Below are the code and all the weights of a small trained network. Each question names an input and a class and asks about switching units off, where a switched-off unit gives its printed mean instead of its output.

import numpy as np


def w(rows, s, z=0):
    codes = np.array(rows[::2]) - 128.0
    scale = np.full(codes.shape[1], s)
    scale[-1] = z or s
    return codes * scale


def norm(h):
    return h / np.sqrt((h * h).mean(-1, keepdims=True) + 1e-5)


def f(y):
    return y / 2 * (1 + np.tanh(0.7978845608 * (y + 0.044715 * y**3)))


def log_softmax(a):
    a = a - a.max(-1, keepdims=True)
    return a - np.log(np.exp(a).sum(-1, keepdims=True))


def net(x, mask):
    res = np.array(x, float).reshape(1, 6) / 4 @ E
    u = 0
    for l in range(4):
        y = f(norm(res) @ A[l][:, :-1].T + A[l][:, -1])
        res = res + np.where(mask[u : u + 4], y, B[l][:, -1]) @ B[l][:, :-1]
        u += 4
    return log_softmax(norm(res)[-1] @ U[:, :-1].T + U[:, -1])


A, B = {}, {}
E = w([
[132,177,254,120,109,157,146],'x0',
[35,192,41,124,117,118,242],'x1',
[58,120,96,21,100,150,74],'x2',
[198,195,126,57,61,154,35],'x3',
[76,105,132,190,167,29,58],'x4',
[167,209,53,202,135,217,110],'x5',
],0.0073)
A[0] = w([
[146,149,110,92,39,126,181,9],'0.n0',
[118,149,131,90,101,2,130,33],'0.n1',
[127,120,185,119,116,175,114,254],'0.n2',
[213,105,139,216,184,157,152,184],'0.n3',
],0.0087,0.002)
B[0] = w([
[158,114,162,167,213,187,177,158],'0.n0',
[113,222,127,142,191,71,255,171],'0.n1',
[92,183,174,110,94,171,136,196],'0.n2',
[157,124,150,105,111,91,245,254],'0.n3',
],0.0096,0.0049)
A[1] = w([
[136,117,12,154,148,184,74,87],'1.n0',
[106,89,90,76,129,96,167,124],'1.n1',
[68,20,156,124,131,96,180,230],'1.n2',
[139,111,98,123,162,64,85,1],'1.n3',
],0.011,0.0014)
B[1] = w([
[70,218,145,75,100,98,25,203],'1.n0',
[108,16,61,70,254,137,190,183],'1.n1',
[59,52,51,96,210,117,111,253],'1.n2',
[133,174,162,181,212,84,145,151],'1.n3',
],0.0097,0.0053)
A[2] = w([
[173,171,58,57,71,202,191,55],'2.n0',
[123,128,4,157,104,101,127,4],'2.n1',
[195,104,35,180,180,141,152,223],'2.n2',
[137,144,191,170,186,2,76,54],'2.n3',
],0.0092,0.0027)
B[2] = w([
[189,123,94,111,161,112,190,243],'2.n0',
[71,105,133,154,40,129,3,161],'2.n1',
[118,54,214,61,123,74,111,253],'2.n2',
[140,157,37,211,170,76,186,224],'2.n3',
],0.012,0.0043)
A[3] = w([
[238,166,108,182,2,93,116,158],'3.n0',
[196,106,175,201,105,8,118,133],'3.n1',
[93,152,166,236,76,224,130,125],'3.n2',
[113,139,97,58,134,95,88,253],'3.n3',
],0.0086,0.0029)
B[3] = w([
[55,69,160,51,173,83,141,236],'3.n0',
[2,82,86,147,205,122,158,254],'3.n1',
[155,115,113,110,193,140,183,148],'3.n2',
[16,176,231,134,119,132,107,254],'3.n3',
],0.0099,0.004)
U = w([
[109,230,78,206,132,92,140,123],'0',
[245,141,169,79,105,177,167,178],'1',
[66,193,127,57,74,137,6,145],'2',
[164,64,82,199,67,172,68,15],'3',
[197,89,84,189,102,142,74,1],'4',
[47,53,111,108,202,77,172,198],'5',
],0.015,0.0053)

Each question gives the input, the list of numbers given to net, and the class t.
The units are the neurons (one row each of A and B). Each row of codes is followed by its name. A weight is (code - 128) times the scale printed after its matrix; where a second scale follows, it is the last column's (A, B and U).
mask holds one flag per neuron, layer by layer. A switched-off neuron (its flag False) gives its mean, the last column of its row in B, instead of its output. The means were averaged over made-up inputs and are rounded, as every weight is.
A unit's drop is (log p(t) with every unit on - log p(t) with that unit switched off) / (log p(t) with every unit on - log p(t) with every unit switched off).
The circuit of an input: a set's keep is (log p(t) with only the set's units on - log p(t) with every unit switched off) / (log p(t) with every unit on - log p(t) with every unit switched off). Starting from the 12 units with the biggest drops (on a tie, the unit counted first), units are removed one at a time, each time the one whose removal leaves the highest keep (on an exact tie, the one counted first), for as long as the keep stays at least 0.8.
units of the circuit, in order: the units of the circuit, biggest drop first
most important unit: the unit with the biggest drop
k most important neurons: the k neurons with the biggest drops, biggest first
k most important neurons of layer l: the k neurons of layer l with the biggest drops, biggest first
drop of u: that unit's drop, to one decimal
input [7,8,-6,8,8,8], class 5: most important unit	3.n0
input [2,-4,5,6,-7,-5], class 1: units of the circuit, in order	(2.n0, 1.n2)
input [6,6,7,-1,2,5], class 0: units of the circuit, in order	(2.n2, 1.n2)
input [8,-2,5,7,-4,-1], class 1: units of the circuit, in order	(1.n0, 2.n0)
input [5,1,7,-4,3,5], class 2: 3 most important neurons	(0.n3, 0.n1, 2.n3)
input [0,2,-3,3,-1,-3], class 1: 3 most important neurons of layer 1	(1.n2, 1.n3, 1.n1)
input [-4,6,-2,-3,-2,8], class 2: 2 most important neurons	(1.n0, 2.n1)
input [1,5,-7,4,5,-5], class 0: 2 most important neurons	(0.n1, 2.n3)
input [-3,5,-4,5,-3,4], class 2: 2 most important neurons	(1.n0, 0.n1)
input [-8,-2,3,6,-4,-4], class 2: 2 most important neurons	(0.n3, 1.n0)
input [5,-4,8,1,-6,3], class 1: 2 most important neurons of layer 1	(1.n0, 1.n2)
input [3,-5,7,-3,-3,8], class 1: 2 most important neurons	(0.n2, 1.n2)
input [-5,-5,2,5,7,-1], class 0: drop of 2.n3	0.2
input [0,-2,-3,-4,-8,1], class 1: drop of 3.n0	0.1
input [-3,8,-4,3,7,7], class 2: drop of 2.n1	0.2
input [2,5,-8,0,-8,-3], class 1: drop of 3.n3	0.0
input [-7,4,4,4,-6,4], class 2: most important neuron	(1.n0)
